Below are the code and all the weights of a small trained network. Each question names an input and a class and asks about switching units off, where a switched-off unit gives its printed mean instead of its output.

import numpy as np


def w(rows, s, z=0):
    codes = np.array(rows[::2]) - 128.0
    scale = np.full(codes.shape[1], s)
    scale[-1] = z or s
    return codes * scale


def f(y):
    return np.maximum(y, 0)


def log_softmax(a):
    a = a - a.max(-1, keepdims=True)
    return a - np.log(np.exp(a).sum(-1, keepdims=True))


def net(x, mask):
    res = np.array(x, float).reshape(1, 2) / 4 @ E
    y = f(res @ A[0][:, :-1].T + A[0][:, -1])
    res = res + np.where(mask, y, B[0][:, -1]) @ B[0][:, :-1]
    return log_softmax(res[-1] @ U[:, :-1].T + U[:, -1])


A, B = {}, {}
E = w([
[160,248,88,149,125],'x0',
[215,91,175,46,97],'x1',
],0.015)
A[0] = w([
[150,197,54,180,122,120],'neuron 1',
[103,88,148,113,142,188],'neuron 2',
[54,144,56,210,210,140],'neuron 3',
[97,83,154,122,132,168],'neuron 4',
[146,96,219,73,126,255],'neuron 5',
[248,139,136,105,89,166],'neuron 6',
[149,70,150,106,146,43],'neuron 7',
[126,119,87,152,121,103],'neuron 8',
[88,163,67,187,155,236],'neuron 9',
[117,157,110,131,141,127],'neuron 10',
],0.017,0.0046)
B[0] = w([
[137,161,85,200,209,218],'neuron 1',
[117,70,187,164,146,183],'neuron 2',
[69,169,49,182,145,252],'neuron 3',
[108,65,223,193,177,186],'neuron 4',
[138,106,157,60,9,229],'neuron 5',
[213,153,100,64,123,222],'neuron 6',
[149,112,169,127,135,181],'neuron 7',
[76,145,100,110,119,147],'neuron 8',
[104,104,44,189,166,226],'neuron 9',
[122,183,66,146,126,158],'neuron 10',
],0.013,0.021)
U = w([
[162,22,212,98,100,229],'0',
[95,134,123,68,107,41],'1',
[153,171,161,141,87,44],'2',
[183,142,128,3,74,183],'3',
[107,95,171,135,191,2],'4',
[83,159,69,195,174,215],'5',
[234,191,93,116,179,42],'6',
],0.013,0.0047)

Each question gives the input, the list of numbers given to net, and the class t.
The units are the neurons (one row each of A and B). Each row of codes is followed by its name. A weight is (code - 128) times the scale printed after its matrix; where a second scale follows, it is the last column's (A, B and U).
mask holds one flag per neuron, in row order. A switched-off neuron (its flag False) gives its mean, the last column of its row in B, instead of its output. The means were averaged over made-up inputs and are rounded, as every weight is.
A unit's drop is (log p(t) with every unit on - log p(t) with that unit switched off) / (log p(t) with every unit on - log p(t) with every unit switched off).
The circuit of an input: a set's keep is (log p(t) with only the set's units on - log p(t) with every unit switched off) / (log p(t) with every unit on - log p(t) with every unit switched off). Starting from all 10 units, units are removed one at a time, each time the one whose removal leaves the highest keep (on an exact tie, the one counted first), for as long as the keep stays at least 0.8.
units of the circuit, in order: the units of the circuit, biggest drop first
most important unit: the unit with the biggest drop
k most important neurons: the k neurons with the biggest drops, biggest first
drop of u: that unit's drop, to one decimal
input [3,1], class 6: most important unit	neuron 3
input [-2,-1], class 0: units of the circuit, in order	(neuron 3; neuron 1)
input [7,1], class 6: 3 most important neurons	(neuron 3; neuron 6; neuron 4)
input [-2,5], class 3: 2 most important neurons	(neuron 6; neuron 5)
input [-3,8], class 3: 3 most important neurons	(neuron 6; neuron 5; neuron 9)
input [8,2], class 6: 2 most important neurons	(neuron 6; neuron 3)
input [-6,-3], class 0: 2 most important neurons	(neuron 1; neuron 9)
input [2,1], class 6: 2 most important neurons	(neuron 5; neuron 3)
input [4,2], class 6: drop of neuron 5	0.1
input [-3,2], class 0: drop of neuron 7	0.0
input [1,1], class 3: drop of neuron 4	0.1
input [-5,-3], class 4: drop of neuron 4	0.2
